Below are the code and all the weights of a small trained network. Each question names an input and a class and asks about switching units off, where a switched-off unit gives its printed mean instead of its output.

import numpy as np


def w(rows, s, z=0):
    codes = np.array(rows[::2]) - 128.0
    scale = np.full(codes.shape[1], s)
    scale[-1] = z or s
    return codes * scale


def norm(h):
    return h / np.sqrt((h * h).mean(-1, keepdims=True) + 1e-5)


def f(y):
    return y / 2 * (1 + np.tanh(0.7978845608 * (y + 0.044715 * y**3)))


def log_softmax(a):
    a = a - a.max(-1, keepdims=True)
    return a - np.log(np.exp(a).sum(-1, keepdims=True))


def net(x, mask):
    res = np.array(x, float).reshape(1, 4) / 4 @ E
    u = 0
    for l in range(2):
        y = f(norm(res) @ A[l][:, :-1].T + A[l][:, -1])
        res = res + np.where(mask[u : u + 6], y, B[l][:, -1]) @ B[l][:, :-1]
        u += 6
    return log_softmax(norm(res)[-1] @ U[:, :-1].T + U[:, -1])


A, B = {}, {}
E = w([
[114,149,195,133,87,114,124,2],'x0',
[184,156,67,183,179,152,128,133],'x1',
[126,90,23,145,228,152,142,162],'x2',
[112,134,95,104,36,176,48,107],'x3',
],0.0096)
A[0] = w([
[130,88,210,140,137,64,168,139,109],'0.n1',
[163,144,74,97,188,161,137,194,1],'0.n2',
[113,118,181,99,58,191,153,79,107],'0.n3',
[98,84,142,95,145,172,218,137,136],'0.n4',
[115,150,2,151,136,151,145,210,47],'0.n5',
[133,145,106,156,161,65,167,169,73],'0.n6',
],0.0093,0.0052)
B[0] = w([
[129,147,218,40,134,124,173,187,236],'0.n1',
[39,131,54,125,100,166,93,105,194],'0.n2',
[154,214,84,126,62,119,100,82,255],'0.n3',
[102,48,122,96,212,126,121,81,189],'0.n4',
[124,71,96,118,182,244,90,205,242],'0.n5',
[97,40,64,79,149,176,122,129,174],'0.n6',
],0.011,0.0054)
A[1] = w([
[47,139,194,159,68,139,94,86,113],'1.n1',
[151,120,100,154,153,154,101,244,60],'1.n2',
[193,137,24,163,213,186,148,170,79],'1.n3',
[42,100,124,166,2,186,23,23,145],'1.n4',
[115,146,169,113,53,147,157,167,204],'1.n5',
[168,90,47,236,194,140,161,41,2],'1.n6',
],0.0091,0.0031)
B[1] = w([
[138,160,65,148,78,112,55,124,189],'1.n1',
[30,112,88,130,119,187,115,74,184],'1.n2',
[157,91,158,249,103,158,96,153,219],'1.n3',
[126,172,31,104,182,58,105,84,254],'1.n4',
[157,91,153,165,109,115,120,96,199],'1.n5',
[166,193,137,153,141,116,206,184,155],'1.n6',
],0.013,0.0086)
U = w([
[69,82,27,193,163,234,62,167,198],'0',
[178,189,122,198,169,157,173,163,87],'1',
[172,211,248,99,54,86,135,85,23],'2',
[69,76,198,35,192,115,224,150,21],'3',
[146,214,12,87,73,103,47,51,254],'4',
],0.012,0.0053)

Each question gives the input, the list of numbers given to net, and the class t.
The units are the neurons (one row each of A and B). Each row of codes is followed by its name. A weight is (code - 128) times the scale printed after its matrix; where a second scale follows, it is the last column's (A, B and U).
mask holds one flag per neuron, layer by layer. A switched-off neuron (its flag False) gives its mean, the last column of its row in B, instead of its output. The means were averaged over made-up inputs and are rounded, as every weight is.
A unit's drop is (log p(t) with every unit on - log p(t) with that unit switched off) / (log p(t) with every unit on - log p(t) with every unit switched off).
The circuit of an input: a set's keep is (log p(t) with only the set's units on - log p(t) with every unit switched off) / (log p(t) with every unit on - log p(t) with every unit switched off). Starting from all 12 units, units are removed one at a time, each time the one whose removal leaves the highest keep (on an exact tie, the one counted first), for as long as the keep stays at least 0.8.
circuit, biggest first: the units of the circuit, biggest drop first
top k neurons in layer l: the k neurons of layer l with the biggest drops, biggest first
drop when u is switched off: that unit's drop, to one decimal
input [-4,4,-6,1], class 0: circuit, biggest first : 0.n3
input [2,6,-4,-4], class 2: circuit, biggest first : 0.n5, 1.n4
input [6,7,4,4], class 1: circuit, biggest first : 1.n6, 0.n3, 0.n2
input [7,0,2,-3], class 2: circuit, biggest first : 1.n4, 0.n2, 0.n1
input [8,5,1,-7], class 3: top 3 neurons in layer 0 : 0.n3, 0.n1, 0.n5
input [7,5,-1,-7], class 3: top 2 neurons in layer 0 : 0.n3, 0.n1
input [6,6,5,6], class 1: top 2 neurons in layer 0 : 0.n3, 0.n2
input [2,1,-6,-2], class 2: top 2 neurons in layer 0 : 0.n1, 0.n2
input [-6,1,-5,-6], class 3: top 2 neurons in layer 0 : 0.n1, 0.n5
input [-5,-8,-7,0], class 2: top 2 neurons in layer 0 : 0.n1, 0.n2
input [4,4,-7,-4], class 2: top 2 neurons in layer 0 : 0.n1, 0.n2
input [-2,-5,-8,-2], class 2: drop when 1.n4 is switched off : 0.2
input [4,-4,0,-3], class 2: drop when 0.n1 is switched off : 0.7
input [6,6,7,0], class 1: circuit, biggest first : 1.n6
